Here are made-up things, facts about them, and rows of numbers that follow some of those facts. Name the thing behind each unnamed row.

There are 3 kinds of fact about the things: π, σ, Ψ.
Z_11: π 800
Z_119: π 189; Ψ Z_15
Z_127: π 496; Ψ Z_397
Z_128: π 800
Z_133: π 189; σ Z_862, Z_615, Z_703, Z_773, Z_183, Z_282, Z_640; Ψ Z_800
Z_135: π 496; Ψ Z_640
Z_140: π 496
Z_149: π 496; Ψ Z_453
Z_15: π 189; Ψ Z_838
Z_151: π 496
Z_174: π 800; Ψ Z_894
Z_183: π 800
Z_190: π 189; σ Z_261, Z_284, Z_837
Z_191: π 189; σ Z_733, Z_580, Z_457, Z_467
Z_195: π 398
Z_2: π 398; σ Z_632, Z_80, Z_757, Z_706, Z_37, Z_640
Z_208: π 189; σ Z_212
Z_212: π 189
Z_215: π 800; Ψ Z_376
Z_216: π 398; σ Z_228, Z_615, Z_127; Ψ Z_545
Z_221: π 496; Ψ Z_215
Z_228: π 398
Z_23: π 496; σ Z_80, Z_228, Z_757
Z_235: π 800
Z_241: π 496; σ Z_212, Z_837, Z_37, Z_927, Z_655; Ψ Z_324
Z_261: π 189
Z_263: π 800; σ Z_862, Z_639, Z_746, Z_228, Z_800; Ψ Z_9
Z_269: π 398
Z_282: π 189
Z_284: π 800; Ψ Z_31
Z_290: π 496; Ψ Z_927
Z_298: π 496; σ Z_589, Z_397, Z_402, Z_773; Ψ Z_664
Z_300: π 189; Ψ Z_950
Z_304: π 189; σ Z_757, Z_135
Z_31: π 398; σ Z_632, Z_54, Z_390
Z_323: π 189
Z_324: π 496; Ψ Z_688
Z_328: π 496; Ψ Z_435
Z_33: π 800; σ Z_467
Z_330: π 189; Ψ Z_638
Z_337: π 800; σ Z_80, Z_806
Z_34: π 800; σ Z_427, Z_195, Z_806
Z_345: π 800; Ψ Z_605
Z_37: π 800
Z_371: π 398
Z_376: π 189; σ Z_922, Z_345, Z_481; Ψ Z_413
Z_380: π 189; Ψ Z_437
Z_383: π 496; Ψ Z_589
Z_387: π 496; σ Z_300, Z_944, Z_614, Z_733
Z_390: π 496; Ψ Z_300
Z_397: π 398
Z_399: π 800
Z_402: π 800; Ψ Z_953
Z_410: π 496; σ Z_151, Z_706
Z_413: π 496
Z_42: π 800
Z_427: π 398
Z_435: π 496; Ψ Z_609
Z_437: π 496; Ψ Z_580
Z_440: π 189; Ψ Z_993
Z_450: π 496
Z_453: π 496; Ψ Z_119
Z_457: π 496
Z_460: π 496; σ Z_300, Z_962, Z_290, Z_472, Z_501, Z_457, Z_494
Z_467: π 496
Z_472: π 189
Z_473: π 800; σ Z_706, Z_950
Z_479: π 398
Z_481: π 189
Z_491: π 398; Ψ Z_615
Z_494: π 496; Ψ Z_328
Z_501: π 800; Ψ Z_764
Z_522: π 496
Z_534: π 800; Ψ Z_284
Z_54: π 398; Ψ Z_760
Z_542: π 398; σ Z_962, Z_284, Z_413, Z_450, Z_688
Z_545: π 800
Z_57: π 398; σ Z_151, Z_479, Z_953, Z_450
Z_579: π 800
Z_580: π 496; Ψ Z_127
Z_589: π 189; Ψ Z_949
Z_59: π 800; Ψ Z_133
Z_605: π 800; Ψ Z_494
Z_609: π 800; Ψ Z_151
Z_614: π 189
Z_615: π 496; Ψ Z_440
Z_619: π 398
Z_632: π 189
Z_638: π 800; σ Z_962, Z_85, Z_472, Z_757, Z_838, Z_174; Ψ Z_473
Z_639: π 398
Z_640: π 496
Z_646: π 496; σ Z_453, Z_688, Z_221, Z_522, Z_467
Z_654: π 189; σ Z_42, Z_975, Z_195, Z_324; Ψ Z_755
Z_655: π 189
Z_663: π 496; σ Z_427, Z_862, Z_949, Z_127
Z_664: π 189
Z_666: π 189; σ Z_427, Z_119, Z_128
Z_688: π 189; Ψ Z_711
Z_703: π 398
Z_706: π 800
Z_711: π 398; σ Z_755, Z_282
Z_733: π 800
Z_746: π 496
Z_749: π 189; Ψ Z_330
Z_755: π 398; Ψ Z_54
Z_757: π 189
Z_760: π 800; Ψ Z_788
Z_764: π 189; Ψ Z_757
Z_773: π 189
Z_788: π 800; Ψ Z_390
Z_789: π 189
Z_80: π 189
Z_800: π 398; Ψ Z_749
Z_806: π 189
Z_81: π 398
Z_816: π 189; σ Z_284, Z_221
Z_821: π 496; Ψ Z_208
Z_837: π 800; Ψ Z_746
Z_838: π 496; Ψ Z_91
Z_85: π 800; Ψ Z_975
Z_862: π 398; Ψ Z_2
Z_874: π 189; Ψ Z_534
Z_882: π 189; Ψ Z_654
Z_894: π 800; σ Z_589, Z_269, Z_749, Z_609, Z_837, Z_838; Ψ Z_128
Z_9: π 496; Ψ Z_789
Z_91: π 398; σ Z_284, Z_135, Z_390; Ψ Z_917
Z_917: π 496; Ψ Z_984
Z_922: π 496
Z_927: π 800
Z_929: π 398; σ Z_427, Z_821, Z_522
Z_944: π 800
Z_949: π 398; Ψ Z_298
Z_950: π 189; Ψ Z_85
Z_953: π 496; Ψ Z_323
Z_962: π 398
Z_975: π 398; Ψ Z_235
Z_984: π 496; Ψ Z_221
Z_993: π 189
Z_996: π 189

Some things and their rows:
[  0   4  -7  -6   7  -8   6   2  -2  -3   2   4  -4  -8  -6  -5   3   6
  -4 -16  -6  12 -10  29  -3  17  -5  -3  -3   8   0   5  -9   4   9  -5
   7 -11   8  12  -5  14  -3   7   1  -4] : Z_440
[ 17   2   7 -12  -2  -8   3  -5   6   3  -6  13   0  -3 -15  -5  -9   5
   1  -9  -5  16 -17  31  13  32 -13   1  -9   4   5  -6 -17  -4   2 -16
   4 -12   6   2   4  13  -3  -6   6 -19] : Z_874
[  7   4 -11  15  17 -10  11  -2  -6  12  -3  -3  -3 -13   0  -9 -17  -2
   4  -3  -5 -21  -5 -12   9   6   5   2  19 -11  -5  -2  24   9   2  -7
   7  -2   7  12 -10  12   3  12 -16  10] : Z_284
[ 11 -15  -5  16  55  -1  12   6 -24 -19 -27  66  -1  -3  -3 -31  19 -34
  -2  -6 -24 -41 -23 -33 -67 -50  13  39   8 -16   6  23  22 -10  -4 -31
  21 -27 -15  -7 -43  27 -26  17 -26 -23] : Z_235
[ -5  10  -1   5  -6 -10   5   8  -3  16   3 -24 -11 -17   3  -5 -13  -2
   2 -20   2  -7  -4  -1  -6 -11  -8 -22  -7 -12 -15  -8   6   7   5   1
  18  -6 -16   0  14   7 -18  13  26  -3] : Z_228
[ -5   4   1  -1  -4  -9   4   9  -4  14   5 -25 -11 -16   3  -8 -14  -1
  -2 -21  -2  -9  -1  -1  -8 -10  -6 -22  -9  -6 -16  -7   2   5   6   3
  16  -5 -14   0  15   5 -18   7  26  -4] : Z_949
[ -5   0   7  -7   3  -9   3   4   4  13  10 -22 -12 -15  -1 -12 -16   1
 -11 -20  -2 -15  -1  -2 -14  -7  -8 -19  -3   5 -24  -6   2   1   7   3
   9  -5 -15  -2  11   6 -18   0  17  -6] : Z_929
[ 15  -7  -8  10  21 -11   6  -2 -14  -5  -5  -4  -1  -7  -3 -19 -17  -7
   1  -5 -11 -14  -5  -3   1   6   4  -1   9  -9  -3   2  16   9   3 -12
   3   2  13  10  -7   6  -6   4 -19   7] : Z_399
[ -4   1 -28   9  12   2   7   1  20   3   5  -1 -12 -10  -1 -13  -1   1
  11  24  10   2   9  -8  -8 -13  13 -23  14 -18  13  -2  25  25  -5  23
  15   1   4  18   1  12 -10  31  23   7] : Z_640
[  8  -5 -10   6  18 -10   3  -1 -15   1   1   0  -2 -12 -10 -12 -22   2
   2  -8  -8 -15 -11 -15  -2   7   7   5   9  -9   0   1  18  11   6  -5
   5  -2  13  -1  -5   4  -1  10 -18   6] : Z_944
[ 10   5   8  -3 -14 -11   1   3   2  21  -4 -19  -7 -11  -1  -4 -26  -3
   5 -19  -1  -3  -9   3   9   1 -12 -21 -17 -15  -8 -19  -3  -1   0  -7
  16  -7 -15 -10  23   5 -17  -2  33 -19] : Z_862
[ 17  -1  -4  -7  -2   5  -2 -12  34   9   0  20  -8  -4 -26 -12 -26   2
  14  27  10   6 -11 -15  19  16  -1  -8  -3 -18  21 -21  10   7 -10   7
  13  -6   4  -5  19   7  -5   9  21 -24] : Z_290
[ -1   4  -5  -6   5  -9   4   1  -2  -2   2   5  -3 -10  -8  -6   2   6
  -4 -14  -5  12 -11  29  -2  17  -7  -1  -3   8  -1   5  -6   5   8  -7
   6 -11   6  10  -4  14  -3   9   2  -4] : Z_996
[ -8  -4  13   0  29   2  10   9   2   8 -17  76   1 -16 -20  -7  12  -7
  -4  -6 -11  -8 -31   0 -46 -17  -1  40  -8  -6  16   5  -4 -16   2 -31
  24 -31 -23 -19 -13  24  -1   5   6 -29] : Z_300
[  9  -8  -8  -6  11   3  -7  -9  27  -4   8  14 -12  -5 -24 -17 -19   7
   3  20   9   0  -5 -11  -5   7   4 -11   4  -7  13  -5  13  12  -9  17
   7  -1  10   0   9   7 -12  13   9 -13] : Z_387
[-17  11  -6  16   8  -7   6  13   1   3  11 -25 -13 -21   6 -13  -1   0
 -10 -20   4 -21   6   3 -20 -13  -6 -23   5  -2 -33   7  15   5   1   8
   7  -6 -18  12  -6  13 -19  21   3  12] : Z_31
[  5  -6  17   0  25   2  12   9  -2   2 -23  55  -9  -4  -6 -22  17 -39
  -3 -16 -19 -36 -27 -32 -59 -53  -8  24 -18 -11  -8   2   4 -25   0 -30
  35 -36 -46 -22 -15  25 -37   6  15 -48] : Z_975
[ 16 -14  -5  -2  27 -12   5  -4 -11   7  -5  -9  -4  -8   2 -20 -23  -2
  -7  -6 -15 -15   0   1 -11   1  13  -8  18   2  -6  -1  11  10   0  -8
  -5   4  12  12  -3   9  -4  -7  -5   7] : Z_34
[  3  12  -8   2   0  -9   5   5  -7   3  -2   8   0 -11  -5   1  -3   9
   4 -15   3  13 -12  26   0  20  -3  -4   0  -5   5   0  -5   6   1  -6
   7 -14   7   7  -5  17  -2  15  10  -5] : Z_589
[ 17  -6 -13  11  18 -14   4  -1 -20   4  -8  -7  -2 -10   4 -13 -23  -3
   6  -7  -7 -10  -4   0  -3   2  14  -8  14 -17   4  -2  13  13  -4  -9
   0   2  15   8  -3   8  -5   5  -2   7] : Z_183

Name these rows:
No name comes twice in this set of rows, the named rows included.
[ 20  32 -22  -1 -28 -22  -9  -8   5  -6  20 -65 -22 -10   1 -10 -17  15
  -5 -47  18  -8   8  -2  20  29  -6 -41   7   6 -33  -1   1   9   5  28
  -4  -5  -1  20  -9   6 -29  19  -4  -5] | Z_91
[ 44  43 -62  17 -26 -26 -11 -36  73  -6   2 -26 -42  -5 -40 -43   0  22
   7 -50  34  32  19 -32  21  32  41 -30   9  -6  41 -22  -3  26  12  44
   0   5 -17  17 -10   1 -16   7  -7 -11] | Z_453
[ -5 -13  10  18  32  16  19   0  45  23 -19  63  -3  -7 -17 -21   0 -17
   8  49  -2 -10  -8 -12 -20 -29   3  13   1 -27  21 -15  24  -4 -16 -19
  24 -10 -22  -8   8  20   1   3  24 -16] | Z_390
[ 21   1  -3  -2  -2   4   6 -14  39  17  -5  16  -6   1 -15 -11 -22  -5
  16  33   8   3  -6  -6  26  15  -3 -13   2 -20  16 -23  13   5 -13   4
  10  -5   2   4  16  13  -6   5  27 -22] | Z_135
[  7   2 -15  24  20 -12   5   2 -17  -1  -3  -5  -2 -13   0 -12 -16  -1
   4  -7  -3 -14  -3  -4  -1   3  11  -2  16 -19   0   6  23  14  -1  -8
   2   0  13  10 -15  10  -3  16 -21  14] | Z_609
[ 14  -3  -8   3  11   5   5  -9  36   4  -1   8  -9  -2 -11 -20 -11  -1
   6  32   8  -1   3   0   4   5   2 -18  11  -9   6  -9  15   9 -14  11
   3  -1   4  12   4  15 -10  12  15  -9] | Z_410
[ 14 -13  -9 -14  13  -1  -3 -11  25   3   2   4 -11  -1  -9 -22 -19   1
   4  24   5   3   5   2 -10  -2   9 -25   7  -6  14 -11   9  15 -10  14
   2   2   8   8  15   9 -12   5  33 -11] | Z_663
[ 24  -7   4  14  44  -1  10   1 -15  -2 -34  78   1  -5  -8 -25   1 -32
   4  -2 -16 -43 -31 -37 -53 -36  11  42   9 -23  10   7  18 -19 -13 -40
  20 -32 -17 -18 -37  28 -17   6 -15 -38] | Z_85
[  7  -1 -10  -4   2   5  -2  -8  30   5   5  15 -11  -8 -22 -12 -18   4
  12  23  11   2  -7 -17   8   6   3 -10   1 -16  17 -12  15  11  -7  13
  14  -4   5  -1  12   8  -7  19  15 -14] | Z_494
[ 32  -6   4   1   4   3   1 -16  39   2 -10  16  -4   4 -19 -18 -25  -1
  11  34  11   1  -6   8  18  21  -4 -20   3 -19  10 -19   7   0 -27  -2
  -1  -3   6   4  10  14 -10  -4  19 -27] | Z_241
[ -3   8   7   4   1  -7   4   5  10  10   8 -16 -10 -17  -7  -9 -15   4
 -11 -17   5 -19  -5  -2  -7   2 -13 -15   0  -2 -31  -4   8  -3  -1   0
   4  -8 -17   0   4  11 -17   6   4  -7] | Z_542
[  9  -1  13   2  32   0  17   7   0   5 -29  78   1  -3  -8 -13  24 -24
  -2  -4 -14 -14 -28   7 -47 -25  -2  36  -3  -5  10   8  -3 -24  -6 -39
  21 -38 -25  -9 -30  35 -13   2   8 -39] | Z_950

The same things again, as new rows of numbers:
Some things and their rows:
[-26  24  29  37  13  17 -58 -16 -11  -2  25   5  47 -43] : Z_460
[ -5  -8  -2  56   7   6  55   3 -30  19 -14   4  -8 -24] : Z_589
[-21  20  30  45  20  15 -48 -25 -17 -20  23   2  33 -42] : Z_410
[-23  26  36  48  23   3 -43 -24 -35 -28   7  12  29 -43] : Z_23
[-42  28  16  71 -18 -43 -33   2 -27  -2  33 -27  16 -39] : Z_228
[-54  18  30  69   5   9 -10   0 -35  -9  14 -24  -1 -38] : Z_757
[ -2  -5  -3  72  21 -20  35  -3  -9  16   2   6  23 -18] : Z_534
[-31   8  21  42  -3  33 -28 -16 -12   0  45 -47   0 -52] : Z_190
[-19  28  29  35  -1  23 -62  -3  -1  -7  47  13  46 -31] : Z_522
[-16 -20 -14  31  46 -88  32   7  37  -5 -13 -49   5 -36] : Z_91
[-25  25  25  48   8  42 -51 -10  -5 -22  32  10  39 -34] : Z_450
[ -1  -2  -2  76  17 -13  31  -6 -10   2   6   2  15 -19] : Z_59
[ -6   3  -5  91   0 -25  28 -12 -36  34  25 -11  14 -21] : Z_975
[  6  -1  12  57  31  12  29  -7  -5  12  -2  30  32 -14] : Z_127
[-27  19  21  22  -9  -3 -44  -6 -40   8  39 -22   8 -48] : Z_208
[  5   6   0 106   5  24  28 -32 -55  43  33  18  27 -12] : Z_760
[-35  28  13  68 -24 -28 -47   3 -19  -5  50 -32  10 -37] : Z_619
[-30  10  17  33  -5  30 -37 -14 -20   6  37 -37   4 -56] : Z_816
[-21  25  22  73 -17   3 -43  -4   1 -24  39 -18  17 -36] : Z_128
[-35  16  25  51 -18  22 -28   4 -17  -4  38 -25  -1 -35] : Z_614

Rows to name:
No name comes twice in this set of rows, the named rows included.
[-31  25  22  80   4  -1 -29 -20 -17 -21   8 -16  18 -52] | Z_473
[ -1 -16   9  47  16 -21  60 -10 -24  32  -8 -14   0 -29] | Z_133
[  4  -6   3  72   7 -70  21 -20 -23  14  20 -29   5 -28] | Z_216
[ -5  -3 -12  56  29   3  10  -9  -7  19  24 -12  25 -27] | Z_284
[-20  28  22  75 -42 -47 -33   7  -4   3  46 -23  18 -43] | Z_427
[  8 -10   6  88   2  45  46 -32 -63  51  50 -12   2 -13] | Z_300
[-26  25  18  58  -8  -4 -51 -11  -5   1  32 -13  30 -57] | Z_33
[ 12  12 -12  71   3  -2   4 -15 -74  25   5  39  16 -15] | Z_85
[-19  27  25  62 -22 -31 -40  -9 -12  -5  24  -9  27 -50] | Z_34
[  1 -17   7  63   8   3  53 -19 -38  44   7  -7   5 -25] | Z_654
[-10 -15   1  12  23 -39  50  25  12  -4 -18 -15 -13 -20] | Z_15
[ -9 -16   8  32  24 -23  48   4  -6  15 -13 -18  -2 -32] | Z_376

